Below are the code and all the weights of a small trained network. Each question names an input and a class and asks about switching units off, where a switched-off unit gives its printed mean instead of its output.

import numpy as np


def w(rows, s, z=0):
    codes = np.array(rows[::2]) - 128.0
    scale = np.full(codes.shape[1], s)
    scale[-1] = z or s
    return codes * scale


def f(y):
    return np.maximum(y, 0)


def log_softmax(a):
    a = a - a.max(-1, keepdims=True)
    return a - np.log(np.exp(a).sum(-1, keepdims=True))


def net(x, mask):
    res = np.array(x, float).reshape(1, 8) / 4 @ E
    y = f(res @ A[0][:, :-1].T + A[0][:, -1])
    res = res + np.where(mask, y, B[0][:, -1]) @ B[0][:, :-1]
    return log_softmax(res[-1] @ U[:, :-1].T + U[:, -1])


A, B = {}, {}
E = w([
[115,178,4,86],'x0',
[163,74,154,37],'x1',
[43,152,145,118],'x2',
[139,153,137,124],'x3',
[127,121,119,137],'x4',
[141,146,127,134],'x5',
[112,88,111,142],'x6',
[122,104,114,140],'x7',
],0.011)
A[0] = w([
[90,140,213,161,48],'neuron 0',
[92,120,201,195,45],'neuron 1',
[81,91,136,2,157],'neuron 2',
[177,141,146,91,113],'neuron 3',
[183,107,81,196,201],'neuron 4',
[207,94,176,96,130],'neuron 5',
[28,172,107,149,43],'neuron 6',
[81,117,193,147,191],'neuron 7',
[208,58,165,100,112],'neuron 8',
[105,80,92,74,205],'neuron 9',
[139,155,146,232,187],'neuron 10',
[115,143,187,159,252],'neuron 11',
[159,210,137,60,98],'neuron 12',
[40,223,106,89,81],'neuron 13',
[145,186,138,98,143],'neuron 14',
[147,180,149,57,123],'neuron 15',
[118,88,114,208,208],'neuron 16',
[175,107,171,105,100],'neuron 17',
[110,130,179,183,252],'neuron 18',
[95,100,162,177,222],'neuron 19',
[190,144,51,103,213],'neuron 20',
[63,148,53,157,81],'neuron 21',
[69,152,85,120,52],'neuron 22',
],0.01,0.0035)
B[0] = w([
[93,207,83,72,205],'neuron 0',
[117,225,76,100,215],'neuron 1',
[183,164,65,58,236],'neuron 2',
[170,86,156,135,184],'neuron 3',
[181,165,25,105,219],'neuron 4',
[140,36,167,159,238],'neuron 5',
[51,101,208,166,206],'neuron 6',
[170,172,92,57,219],'neuron 7',
[89,1,252,214,242],'neuron 8',
[134,158,78,83,205],'neuron 9',
[148,136,96,76,241],'neuron 10',
[202,75,96,83,234],'neuron 11',
[118,109,169,117,207],'neuron 12',
[73,126,189,227,234],'neuron 13',
[91,151,132,159,183],'neuron 14',
[135,68,126,117,197],'neuron 15',
[137,165,114,120,211],'neuron 16',
[78,32,208,120,196],'neuron 17',
[235,192,101,130,240],'neuron 18',
[184,172,54,108,218],'neuron 19',
[84,152,78,26,255],'neuron 20',
[41,125,141,176,211],'neuron 21',
[84,111,189,243,181],'neuron 22',
],0.006,0.0069)
U = w([
[206,100,18,71,201],'0',
[66,199,9,79,180],'1',
[60,18,108,255,5],'2',
],0.0078,0.0019)

Each question gives the input, the list of numbers given to net, and the class t.
The units are the neurons (one row each of A and B). Each row of codes is followed by its name. A weight is (code - 128) times the scale printed after its matrix; where a second scale follows, it is the last column's (A, B and U).
mask holds one flag per neuron, in row order. A switched-off neuron (its flag False) gives its mean, the last column of its row in B, instead of its output. The means were averaged over made-up inputs and are rounded, as every weight is.
A unit's drop is (log p(t) with every unit on - log p(t) with that unit switched off) / (log p(t) with every unit on - log p(t) with every unit switched off).
The circuit of an input: a set's keep is (log p(t) with only the set's units on - log p(t) with every unit switched off) / (log p(t) with every unit on - log p(t) with every unit switched off). Starting from the 12 units with the biggest drops (on a tie, the unit counted first), units are removed one at a time, each time the one whose removal leaves the highest keep (on an exact tie, the one counted first), for as long as the keep stays at least 0.8.
circuit, biggest first: the units of the circuit, biggest drop first
k most important neurons: the k neurons with the biggest drops, biggest first
drop when u is switched off: that unit's drop, to one decimal
input [-2,7,-1,7,2,1,-5,7], class 2: circuit, biggest first => [neuron 8; neuron 5]
input [4,0,-7,0,-7,2,8,8], class 1: circuit, biggest first => [neuron 20; neuron 11]
input [5,-3,-8,6,-7,3,8,1], class 1: most important neuron => [neuron 20]
input [8,0,5,3,6,-5,-8,8], class 2: circuit, biggest first => [neuron 13; neuron 22]
input [1,-2,5,-1,-4,-5,-1,4], class 2: circuit, biggest first => [neuron 20; neuron 13]
input [-4,1,-4,1,5,3,-4,5], class 2: 2 most important neurons => [neuron 8; neuron 2]
input [-6,-7,0,7,8,7,-1,-6], class 0: 2 most important neurons => [neuron 11; neuron 18]
input [-5,-7,0,0,-1,5,7,-5], class 0: 2 most important neurons => [neuron 11; neuron 18]
input [-7,5,5,-8,5,-5,-6,-1], class 0: drop when neuron 9 is switched off => 0.0
input [-8,-4,4,-3,-8,0,2,2], class 1: drop when neuron 1 is switched off => 0.2
input [-7,-7,5,7,4,-3,5,8], class 1: drop when neuron 1 is switched off => 0.1
input [-2,6,-7,2,5,6,5,-5], class 2: drop when neuron 8 is switched off => 0.3
